[[140 141 122 120 117 115 137 147 143]
 [143 143 121 117 114 116 142 137 140]
 [121 123 137 140 137 125 115 147 133]
 [121 123 133 134 134 129 118 143 130]
 [113 112 147 148 148 139 111 114 116]
 [121 119 130 135 137 134 123 113 117]
 [136 136 123 121 120 123 137 128 133]
 [127 126 139 135 134 132 127 112 123]
 [138 140 126 122 119 116 134 149 143]
 [136 138 115 113 113 121 138 143 137]]
|
[[136 138 115 113 113 121 138 143 137]
 [138 140 126 122 119 116 134 149 143]
 [127 126 139 135 134 132 127 112 123]
 [136 136 123 121 120 123 137 128 133]
 [121 119 130 135 137 134 123 113 117]
 [113 112 147 148 148 139 111 114 116]
 [121 123 133 134 134 129 118 143 130]
 [121 123 137 140 137 125 115 147 133]
 [143 143 121 117 114 116 142 137 140]
 [140 141 122 120 117 115 137 147 143]]

[[128 147 131 132 129 128]
 [130 135 129 129 128 138]
 [128 131 131 157 135 134]
 [132 128 134 148 128 128]
 [144 136 129 130 128 129]
 [136 140 132 136 128 129]
 [134 128 129 133 128 132]
 [142 132 129 132 129 128]
 [135 138 130 135 131 134]]
|
[[135 138 130 135 131 134]
 [142 132 129 132 129 128]
 [134 128 129 133 128 132]
 [136 140 132 136 128 129]
 [144 136 129 130 128 129]
 [132 128 134 148 128 128]
 [128 131 131 157 135 134]
 [130 135 129 129 128 138]
 [128 147 131 132 129 128]]

[[141 128 116]
 [152 125 128]
 [146 143 134]
 [125 131 147]
 [137 124 138]
 [150 143 130]
 [114 141 134]
 [131 121 129]
 [128 129 131]]
|
[[128 129 131]
 [131 121 129]
 [114 141 134]
 [150 143 130]
 [137 124 138]
 [125 131 147]
 [146 143 134]
 [152 125 128]
 [141 128 116]]

[[120 137 121 112 135 112]
 [148 148 118 147 124 105]
 [126 123 123 143 130 115]
 [148 108 130 133 146 144]
 [116 115 106 145 133 116]
 [142 131 107 123 128 112]]
|
[[142 131 107 123 128 112]
 [116 115 106 145 133 116]
 [148 108 130 133 146 144]
 [126 123 123 143 130 115]
 [148 148 118 147 124 105]
 [120 137 121 112 135 112]]

[[128 129 128 128 128 128 128 128 128 128 128 128]
 [151 118 116 114 137 137 144 133 145 103 104 140]]
|
[[151 118 116 114 137 137 144 133 145 103 104 140]
 [128 129 128 128 128 128 128 128 128 128 128 128]]

[[130 120 128 119 134 115 130 134]
 [130 120 132 119 140 114 128 131]
 [130 120 117 119 122 129 114 120]
 [130 121 124 119 108 121 121 129]
 [130 143 128 141 141 124 126 129]
 [130 115 122 119 125 125 126 120]
 [130 115 123 118 127 121 126 126]
 [130 120 128 119 134 112 126 129]
 [130 122 134 119 144 116 126 131]
 [130 120 128 119 134 117 130 129]
 [130 122 121 119 133 121 105 125]
 [130 116 128 119 141 122 127 116]]
|
[[130 116 128 119 141 122 127 116]
 [130 122 121 119 133 121 105 125]
 [130 120 128 119 134 117 130 129]
 [130 122 134 119 144 116 126 131]
 [130 120 128 119 134 112 126 129]
 [130 115 123 118 127 121 126 126]
 [130 115 122 119 125 125 126 120]
 [130 143 128 141 141 124 126 129]
 [130 121 124 119 108 121 121 129]
 [130 120 117 119 122 129 114 120]
 [130 120 132 119 140 114 128 131]
 [130 120 128 119 134 115 130 134]]

[[123 120 111 152]
 [134 136 151 107]
 [134 138 146 109]
 [140 138 135 143]
 [132 129 128 149]
 [128 124 125 144]
 [125 119 112 134]
 [130 129 141 102]
 [139 151 121 149]]
|
[[139 151 121 149]
 [130 129 141 102]
 [125 119 112 134]
 [128 124 125 144]
 [132 129 128 149]
 [140 138 135 143]
 [134 138 146 109]
 [134 136 151 107]
 [123 120 111 152]]

[[117 154]
 [129 130]
 [129 138]]
|
[[129 138]
 [129 130]
 [117 154]]

[[133 130 132]
 [123 143 130]
 [118 119 116]
 [136 107 125]
 [121 152 133]
 [142 120 135]
 [121 138 127]
 [142 122 136]
 [113 136 120]
 [149 123 141]
 [131 123 127]
 [109 135 116]]
|
[[109 135 116]
 [131 123 127]
 [149 123 141]
 [113 136 120]
 [142 122 136]
 [121 138 127]
 [142 120 135]
 [121 152 133]
 [136 107 125]
 [118 119 116]
 [123 143 130]
 [133 130 132]]
